Here is a tiny trained network, its code and every weight. The questions are about switching its units off for an input and a target symbol, where a switched-off unit gives its printed mean instead of its output.

import numpy as np


def w(rows, s, z=0):
    codes = np.array(rows[::2]) - 128.0
    scale = np.full(codes.shape[1], s)
    scale[-1] = z or s
    return codes * scale


def f(y):
    return y / 2 * (1 + np.tanh(0.7978845608 * (y + 0.044715 * y**3)))


def softmax(a):
    e = np.exp(a - a.max(-1, keepdims=True))
    return e / e.sum(-1, keepdims=True)


def log_softmax(a):
    a = a - a.max(-1, keepdims=True)
    return a - np.log(np.exp(a).sum(-1, keepdims=True))


def net(x, mask):
    ids = ['βγεζηθλμπσφψω'.index(c) for c in x.split()]
    T = len(ids)
    res = E[ids] + P[:T]
    u = 0
    for l in range(2):
        r = res
        for j in range(2):
            rows = slice(2 * j, 2 * j + 2)
            q, k, v = (r @ M[l][rows].T for M in (Q, K, V))
            z = softmax(np.where(np.tri(T) > 0, q @ k.T / 2**0.5, -1e9)) @ v
            o = O[l][rows]
            res = res + np.where(mask[u + j], z, o[:, -1]) @ o[:, :-1]
        u += 2
        y = f(res @ A[l][:, :-1].T + A[l][:, -1])
        res = res + np.where(mask[u : u + 12], y, B[l][:, -1]) @ B[l][:, :-1]
        u += 12
    return log_softmax(res[-1] @ U[:, :-1].T + U[:, -1])


Q, K, V, O, A, B = {}, {}, {}, {}, {}, {}
E = w([
[96,181,84,93,104,97,78,198,159,107,162,117],'β',
[179,192,78,138,130,135,183,173,185,96,225,63],'γ',
[133,106,32,135,75,90,163,200,172,102,85,56],'ε',
[81,130,28,153,173,186,181,154,81,109,133,144],'ζ',
[195,195,156,164,209,98,53,105,95,58,119,60],'η',
[187,100,117,213,80,111,84,120,135,40,156,118],'θ',
[197,38,137,202,133,143,41,159,152,99,106,145],'λ',
[53,89,214,123,151,152,183,131,197,111,130,19],'μ',
[121,168,197,140,123,4,158,180,145,129,194,138],'π',
[76,101,206,119,95,74,148,80,156,57,159,112],'σ',
[92,141,126,136,133,61,179,170,46,176,135,44],'φ',
[168,177,149,112,176,58,186,108,141,77,64,183],'ψ',
[125,73,187,142,203,101,138,191,174,186,114,131],'ω',
],0.014)
P = w([
[157,92,145,14,155,99,95,210,107,2,177,104],'0',
[133,117,151,117,101,159,128,243,74,93,149,94],'1',
[118,129,148,119,142,160,128,190,122,65,139,101],'2',
[145,100,128,130,128,105,146,173,125,102,155,111],'3',
[134,102,119,151,129,92,145,157,142,122,154,117],'4',
[131,109,113,167,132,75,141,136,146,146,147,119],'5',
[125,121,111,183,134,58,137,117,149,169,143,121],'6',
[114,134,112,202,133,49,136,96,161,185,125,119],'7',
[122,127,96,212,137,31,141,80,168,207,130,117],'8',
[110,137,99,235,136,21,133,58,177,227,132,115],'9',
],0.0094)
Q[0] = w([
[92,126,125,86,153,247,124,90,101,135,93,164],'0.h0',
[154,114,203,118,109,58,139,138,133,100,102,124],'0.h0',
[162,135,134,179,140,45,135,138,191,82,159,78],'0.h1',
[115,121,96,207,155,79,152,176,158,108,173,55],'0.h1',
],0.014)
K[0] = w([
[158,151,139,69,108,177,126,203,117,65,194,108],'0.h0',
[83,80,223,122,166,98,130,136,103,154,41,196],'0.h0',
[146,211,45,132,147,116,225,70,90,140,76,230],'0.h1',
[77,154,38,152,178,108,151,51,84,164,92,255],'0.h1',
],0.0099)
V[0] = w([
[220,235,80,177,175,113,236,136,205,138,124,155],'0.h0',
[181,134,204,132,131,188,104,142,250,160,215,138],'0.h0',
[171,120,124,152,78,107,90,107,193,175,137,3],'0.h1',
[183,157,196,129,45,82,115,157,190,91,72,150],'0.h1',
],0.0059)
O[0] = w([
[178,165,202,159,77,152,158,184,200,140,147,160,254],'0.h0',
[159,137,155,119,106,96,68,115,182,100,151,1,158],'0.h0',
[137,124,84,58,79,151,130,104,124,176,95,105,3],'0.h1',
[155,143,165,106,69,101,126,136,123,111,52,90,7],'0.h1',
],0.0098,0.0043)
A[0] = w([
[87,128,44,186,117,203,134,190,149,145,157,108,199],'0.n0',
[99,129,43,53,106,189,187,171,99,147,53,128,187],'0.n1',
[139,134,165,158,127,106,88,82,197,100,138,114,125],'0.n2',
[82,93,149,148,184,123,176,91,168,136,126,134,145],'0.n3',
[133,103,158,7,126,71,125,195,118,180,52,121,165],'0.n4',
[115,99,112,109,211,170,179,167,148,146,133,182,85],'0.n5',
[118,115,153,108,76,117,115,215,106,119,155,129,253],'0.n6',
[88,182,97,98,128,195,131,210,115,125,132,122,129],'0.n7',
[187,105,158,116,35,107,124,130,148,123,93,54,169],'0.n8',
[129,203,201,139,173,103,84,143,150,113,93,84,168],'0.n9',
[63,100,88,1,86,83,116,26,149,99,113,149,152],'0.n10',
[80,182,81,22,135,59,85,95,178,128,108,31,177],'0.n11',
],0.0069,0.0031)
B[0] = w([
[141,152,127,166,114,193,120,130,157,159,196,53,255],'0.n0',
[75,100,101,174,181,29,127,143,45,78,94,137,136],'0.n1',
[149,105,106,149,125,72,150,124,125,164,123,199,188],'0.n2',
[58,115,118,112,53,144,97,134,98,163,123,121,167],'0.n3',
[157,15,134,76,109,2,81,166,212,110,98,102,137],'0.n4',
[116,135,201,154,128,166,41,137,133,133,116,60,174],'0.n5',
[160,208,120,158,192,170,131,129,160,79,111,108,192],'0.n6',
[134,214,86,70,132,180,132,130,213,131,134,76,162],'0.n7',
[182,120,183,147,85,156,177,117,142,126,94,117,179],'0.n8',
[153,82,107,117,195,91,127,111,164,142,123,151,176],'0.n9',
[47,244,196,152,104,210,106,126,153,92,101,195,136],'0.n10',
[125,65,94,134,164,149,125,55,198,98,141,139,160],'0.n11',
],0.0072,0.0095)
Q[1] = w([
[143,161,114,10,130,135,160,141,103,115,82,128],'1.h0',
[206,90,170,190,98,135,160,198,221,175,158,74],'1.h0',
[69,96,166,2,95,140,124,62,19,68,78,226],'1.h1',
[66,190,110,92,113,140,171,167,107,174,141,129],'1.h1',
],0.0075)
K[1] = w([
[188,90,109,114,152,146,129,159,113,3,131,134],'1.h0',
[113,121,142,169,114,77,191,71,168,199,116,160],'1.h0',
[134,129,107,77,167,160,136,209,131,1,142,76],'1.h1',
[136,155,37,188,173,81,109,119,127,72,153,119],'1.h1',
],0.0068)
V[1] = w([
[124,79,58,113,66,197,100,82,145,155,151,69],'1.h0',
[206,213,101,150,134,145,147,160,147,92,182,131],'1.h0',
[193,88,150,131,255,157,42,142,110,182,56,112],'1.h1',
[179,87,104,197,66,145,50,95,84,80,101,200],'1.h1',
],0.0071)
O[1] = w([
[167,98,91,117,58,125,97,156,99,86,171,153,96],'1.h0',
[116,150,93,144,89,96,163,46,108,180,86,195,254],'1.h0',
[121,127,181,115,89,98,68,97,119,255,164,126,126],'1.h1',
[78,236,119,131,71,101,92,107,85,110,98,95,113],'1.h1',
],0.0094,0.014)
A[1] = w([
[92,47,148,177,147,127,103,86,88,115,71,177,196],'1.n0',
[71,238,182,147,103,183,98,228,130,160,165,32,2],'1.n1',
[87,146,140,107,75,41,69,146,23,134,200,51,38],'1.n2',
[74,186,134,77,119,185,154,90,157,151,172,49,107],'1.n3',
[157,52,110,91,146,157,180,223,152,138,117,176,95],'1.n4',
[110,143,153,57,198,21,95,164,157,127,150,222,179],'1.n5',
[57,132,254,17,193,114,60,94,1,64,136,49,119],'1.n6',
[100,51,175,152,70,128,42,205,94,94,69,56,93],'1.n7',
[142,132,83,158,249,168,148,145,133,25,120,116,154],'1.n8',
[83,213,106,167,61,116,146,84,136,195,80,165,128],'1.n9',
[91,209,98,180,56,98,145,121,46,89,95,109,120],'1.n10',
[122,160,66,181,163,121,162,163,86,92,91,30,220],'1.n11',
],0.0065,0.0032)
B[1] = w([
[48,192,110,161,76,105,193,228,166,99,132,159,152],'1.n0',
[135,2,129,133,159,10,72,18,46,62,111,188,188],'1.n1',
[73,52,63,118,182,149,109,218,244,185,74,151,147],'1.n2',
[73,137,186,146,37,183,117,219,148,124,80,152,177],'1.n3',
[102,154,132,124,185,161,74,196,79,84,108,163,149],'1.n4',
[156,127,111,179,54,193,103,129,99,111,189,46,160],'1.n5',
[221,161,93,69,220,238,244,111,51,186,90,241,142],'1.n6',
[59,208,162,26,60,105,133,92,50,48,216,184,141],'1.n7',
[82,149,73,105,75,43,108,142,185,206,97,165,195],'1.n8',
[148,117,130,31,183,184,59,165,84,78,116,142,250],'1.n9',
[122,165,121,191,240,108,104,149,144,112,148,21,178],'1.n10',
[114,115,161,154,106,125,229,105,59,107,144,218,182],'1.n11',
],0.0061,0.014)
U = w([
[153,119,83,95,158,133,176,242,89,148,106,134,48],'β',
[141,176,97,121,47,253,170,209,141,161,145,95,166],'γ',
[70,120,125,132,45,64,169,115,151,98,120,130,124],'ε',
[170,165,119,131,150,134,124,83,76,47,167,82,168],'ζ',
[116,99,134,70,174,161,136,146,154,82,137,122,6],'η',
[83,131,219,121,142,185,144,126,155,101,57,193,98],'θ',
[161,77,181,143,117,104,141,101,145,140,147,67,135],'λ',
[178,152,146,79,51,91,99,122,53,174,126,200,179],'μ',
[192,80,64,69,203,101,159,26,120,136,128,145,62],'π',
[111,140,67,97,136,113,55,150,190,132,73,102,65],'σ',
[69,114,94,169,185,153,135,132,110,152,193,159,254],'φ',
[184,88,155,99,156,123,119,234,133,77,169,120,60],'ψ',
[101,166,173,131,179,116,172,136,175,165,77,86,164],'ω',
],0.0063,0.0032)

Each question gives the input, a string of symbols that net reads in full, and the target symbol t.
The units are the heads (2 rows each of Q, K, V and O) and the neurons (one row each of A and B). Each row of codes is followed by its name. A weight is (code - 128) times the scale printed after its matrix; where a second scale follows, it is the last column's (O, A, B and U).
mask holds one flag per unit, layer by layer, with each layer's heads first. A switched-off unit (its flag False) gives its mean, the last column of its rows in O or B, instead of its output. The means were averaged over made-up inputs and are rounded, as every weight is.
A unit's drop is (log p(t) with every unit on - log p(t) with that unit switched off) / (log p(t) with every unit on - log p(t) with every unit switched off).
The circuit of an input: a set's keep is (log p(t) with only the set's units on - log p(t) with every unit switched off) / (log p(t) with every unit on - log p(t) with every unit switched off). Starting from the 12 units with the biggest drops (on a tie, the unit counted first), units are removed one at a time, each time the one whose removal leaves the highest keep (on an exact tie, the one counted first), for as long as the keep stays at least 0.8.
circuit, biggest first: the units of the circuit, biggest drop first
unit that matters most: the unit with the biggest drop
k most important neurons: the k neurons with the biggest drops, biggest first
top k neurons in layer l: the k neurons of layer l with the biggest drops, biggest first
heads that matter: for each layer, one digit per head in row order, 1 if its drop is at least 0.15 and else 0, layers parted by /
input φ γ β γ γ γ ψ γ γ, target ω: heads that matter	01 / 10
input θ γ γ ω γ, target λ: unit that matters most	1.h1
input ζ π γ γ β ψ, target ω: circuit, biggest first	(1.h0 1.n1)
input γ β γ ζ γ γ ζ ζ γ, target γ: circuit, biggest first	(1.n1 1.h0)
input ε π γ γ, target γ: circuit, biggest first	(0.h1 1.n3 0.n7)
input η θ ζ γ ζ γ γ θ, target ζ: 3 most important neurons	(1.n10 1.n9 1.n8)
input ζ ζ ω ζ γ γ γ ζ, target γ: circuit, biggest first	(1.n1 1.h0 0.h0)
input ζ ζ η γ ζ, target μ: 3 most important neurons	(0.n6 0.n7 0.n9)
input θ η σ θ ε γ σ γ θ ε, target ε: top 4 neurons in layer 0	(0.n4 0.n1 0.n11 0.n6)
input γ σ γ ψ γ γ θ γ, target ζ: circuit, biggest first	(1.h1 1.n10 1.n8 1.n2)
input θ μ γ θ ζ, target ζ: 2 most important neurons	(1.n1 1.n10)
input ω ε γ, target λ: heads that matter	10 / 11
input ζ γ γ ζ θ β μ γ, target ψ: circuit, biggest first	(1.h0 1.h1)
input σ ζ γ, target ε: top 3 neurons in layer 0	(0.n7 0.n10 0.n5)
input γ ψ θ, target θ: circuit, biggest first	(1.h0 0.h0)
input σ σ γ, target ε: unit that matters most	1.n8
input γ γ λ ω ψ γ γ θ β, target ω: circuit, biggest first	(0.h1 1.n10 1.h1 0.n6)
input σ ψ θ, target ω: heads that matter	01 / 10
input θ γ θ ε γ γ λ, target σ: circuit, biggest first	(1.h1 1.n2 0.h0 1.n11)
input γ γ γ π, target ω: 2 most important neurons	(0.n6 1.n1)
input λ η ψ θ γ γ, target ω: unit that matters most	0.h1
input ζ ζ θ, target φ: heads that matter	11 / 00
input ζ ζ λ, target φ: circuit, biggest first	(0.h1 0.h0)
input θ β ε, target ε: heads that matter	11 / 10
input γ γ ω ω γ γ γ θ, target ζ: heads that matter	01 / 01
input σ ζ γ ψ γ β, target ω: heads that matter	01 / 10
input ζ γ φ σ β θ, target ε: circuit, biggest first	(1.n8 1.h1 1.n9 0.n5)
input ζ γ γ η γ σ η γ θ γ, target ζ: heads that matter	00 / 01
input γ π σ ζ γ γ ζ η, target μ: heads that matter	10 / 11
input σ λ λ, target μ: circuit, biggest first	(1.h1)
